Below are the code and all the weights of a small trained network. Each question names an input and a class and asks about switching units off, where a switched-off unit gives its printed mean instead of its output.

import numpy as np


def w(rows, s, z=0):
    codes = np.array(rows[::2]) - 128.0
    scale = np.full(codes.shape[1], s)
    scale[-1] = z or s
    return codes * scale


def norm(h):
    return h / np.sqrt((h * h).mean(-1, keepdims=True) + 1e-5)


def f(y):
    return y / 2 * (1 + np.tanh(0.7978845608 * (y + 0.044715 * y**3)))


def log_softmax(a):
    a = a - a.max(-1, keepdims=True)
    return a - np.log(np.exp(a).sum(-1, keepdims=True))


def net(x, mask):
    res = np.array(x, float).reshape(1, 5) / 4 @ E
    u = 0
    for l in range(2):
        y = f(norm(res) @ A[l][:, :-1].T + A[l][:, -1])
        res = res + np.where(mask[u : u + 7], y, B[l][:, -1]) @ B[l][:, :-1]
        u += 7
    return log_softmax(norm(res)[-1] @ U[:, :-1].T + U[:, -1])


A, B = {}, {}
E = w([
[104,110,85,166,148,111,112,142,141,137,132,182],'x0',
[158,124,77,117,141,183,97,173,48,89,132,167],'x1',
[151,44,224,173,148,32,143,113,53,84,49,56],'x2',
[107,202,33,130,124,133,142,184,161,59,125,99],'x3',
[119,158,117,179,52,157,91,51,253,144,96,220],'x4',
],0.0073)
A[0] = w([
[190,149,136,49,141,168,119,68,41,125,158,136,125],'0.n0',
[163,147,142,73,121,229,34,178,44,47,123,159,133],'0.n1',
[60,193,152,108,126,143,118,121,150,253,73,37,27],'0.n2',
[166,178,164,171,129,44,200,167,134,153,153,71,35],'0.n3',
[181,66,195,79,121,166,98,88,32,63,140,151,198],'0.n4',
[130,215,139,176,150,120,153,153,152,30,118,100,137],'0.n5',
[118,132,150,151,113,130,70,124,134,158,167,253,254],'0.n6',
],0.0064,0.0024)
B[0] = w([
[164,123,199,81,72,163,57,231,76,90,119,186,190],'0.n0',
[135,182,234,192,152,150,222,121,152,124,49,107,227],'0.n1',
[116,254,145,48,127,49,134,123,54,113,44,103,166],'0.n2',
[83,157,179,82,187,129,208,123,175,188,27,194,174],'0.n3',
[140,102,147,227,159,107,42,97,163,213,193,116,254],'0.n4',
[68,131,49,231,165,117,43,87,165,119,66,121,189],'0.n5',
[30,127,97,122,139,111,98,188,160,76,74,186,255],'0.n6',
],0.0078,0.0048)
A[1] = w([
[164,67,191,120,177,106,166,118,99,162,178,87,3],'1.n0',
[158,149,92,124,228,174,124,152,66,118,139,118,144],'1.n1',
[87,159,93,73,129,95,136,154,86,118,111,114,122],'1.n2',
[128,174,136,162,30,97,105,96,171,75,109,137,85],'1.n3',
[54,123,177,117,119,92,155,74,160,120,128,83,43],'1.n4',
[180,141,184,99,74,136,94,96,163,121,152,128,173],'1.n5',
[135,2,133,136,154,104,116,105,83,164,88,117,156],'1.n6',
],0.0092,0.0027)
B[1] = w([
[163,134,8,118,74,174,221,94,161,80,143,174,226],'1.n0',
[254,6,101,151,205,230,75,188,81,204,63,72,195],'1.n1',
[220,79,137,99,162,18,109,64,154,172,124,181,174],'1.n2',
[216,109,94,15,110,158,102,146,123,148,240,153,222],'1.n3',
[69,147,209,201,172,217,135,231,89,153,99,145,188],'1.n4',
[143,12,57,139,195,66,51,181,98,197,101,135,165],'1.n5',
[111,189,137,117,23,55,92,50,83,53,249,81,254],'1.n6',
],0.0085,0.0061)
U = w([
[210,82,101,123,95,92,83,59,76,129,211,56,140],'0',
[109,119,203,207,122,89,66,106,107,112,129,80,152],'1',
[96,169,177,142,111,99,250,75,107,104,153,84,108],'2',
[174,98,87,165,194,221,152,178,108,109,76,56,117],'3',
[162,101,185,91,150,169,95,192,133,178,112,190,124],'4',
[59,175,159,83,188,93,151,124,185,169,50,65,120],'5',
[53,54,122,72,129,214,180,68,147,103,125,61,2],'6',
[78,163,60,82,82,132,86,103,235,77,151,179,139],'7',
],0.015,0.016)

Each question gives the input, the list of numbers given to net, and the class t.
The units are the neurons (one row each of A and B). Each row of codes is followed by its name. A weight is (code - 128) times the scale printed after its matrix; where a second scale follows, it is the last column's (A, B and U).
mask holds one flag per neuron, layer by layer. A switched-off neuron (its flag False) gives its mean, the last column of its row in B, instead of its output. The means were averaged over made-up inputs and are rounded, as every weight is.
A unit's drop is (log p(t) with every unit on - log p(t) with that unit switched off) / (log p(t) with every unit on - log p(t) with every unit switched off).
The circuit of an input: a set's keep is (log p(t) with only the set's units on - log p(t) with every unit switched off) / (log p(t) with every unit on - log p(t) with every unit switched off). Starting from the 12 units with the biggest drops (on a tie, the unit counted first), units are removed one at a time, each time the one whose removal leaves the highest keep (on an exact tie, the one counted first), for as long as the keep stays at least 0.8.
units of the circuit, in order: the units of the circuit, biggest drop first
unit that matters most: the unit with the biggest drop
k most important neurons: the k neurons with the biggest drops, biggest first
top k neurons in layer l: the k neurons of layer l with the biggest drops, biggest first
input [4,8,7,5,-1], class 1: 2 most important neurons	[0.n4 1.n6]
input [-7,-6,4,-5,8], class 4: unit that matters most	1.n4
input [-7,6,6,1,7], class 0: 2 most important neurons	[1.n3 0.n3]
input [2,8,-1,-5,-5], class 1: 2 most important neurons	[0.n4 0.n0]
input [6,6,6,2,-2], class 0: 3 most important neurons	[1.n6 0.n6 1.n4]
input [-6,8,-3,-5,7], class 4: top 2 neurons in layer 1	[1.n6 1.n0]
input [6,-5,6,-6,-1], class 2: units of the circuit, in order	[1.n0 1.n1 0.n5]
input [-2,-4,4,-5,-2], class 2: units of the circuit, in order	[1.n0 1.n1]
input [-5,5,5,-8,7], class 0: top 3 neurons in layer 0	[0.n3 0.n5 0.n1]
input [1,-2,8,-1,-1], class 2: units of the circuit, in order	[1.n0 0.n3 1.n1]
input [-6,-1,7,0,7], class 0: top 2 neurons in layer 0	[0.n1 0.n6]
input [-7,-4,7,-7,-1], class 0: top 4 neurons in layer 0	[0.n1 0.n4 0.n6 0.n5]
input [2,-5,5,5,-8], class 2: units of the circuit, in order	[0.n3 0.n6 1.n0]
input [-5,0,5,0,8], class 0: units of the circuit, in order	[1.n3]
input [-5,-8,3,-4,6], class 4: units of the circuit, in order	[1.n3 1.n4]
input [1,3,-1,-1,-2], class 3: top 3 neurons in layer 1	[1.n6 1.n3 1.n2]
input [-5,-4,4,-8,-1], class 0: top 3 neurons in layer 1	[1.n0 1.n5 1.n6]
input [1,-5,8,-4,-3], class 2: units of the circuit, in order	[1.n0 1.n1]
input [-8,-2,3,0,3], class 4: units of the circuit, in order	[1.n4 1.n3]
input [-8,-5,8,3,3], class 5: units of the circuit, in order	[0.n3]
input [7,5,6,4,-6], class 0: 2 most important neurons	[1.n6 1.n4]
input [0,-3,-1,1,-7], class 4: 4 most important neurons	[1.n2 0.n3 0.n4 0.n1]
input [3,6,-8,1,0], class 3: top 3 neurons in layer 1	[1.n6 1.n1 1.n3]
input [8,-7,-8,8,-8], class 3: 4 most important neurons	[1.n1 1.n6 0.n6 1.n3]
input [2,6,0,-4,-1], class 1: 2 most important neurons	[0.n4 1.n3]
input [5,-5,-5,-8,-4], class 7: top 3 neurons in layer 1	[1.n1 1.n5 1.n4]
input [2,-8,-7,-2,-7], class 5: units of the circuit, in order	[0.n2]
input [7,-8,6,8,2], class 5: top 2 neurons in layer 0	[0.n3 0.n4]
input [-4,2,7,-8,5], class 0: top 2 neurons in layer 1	[1.n6 1.n0]
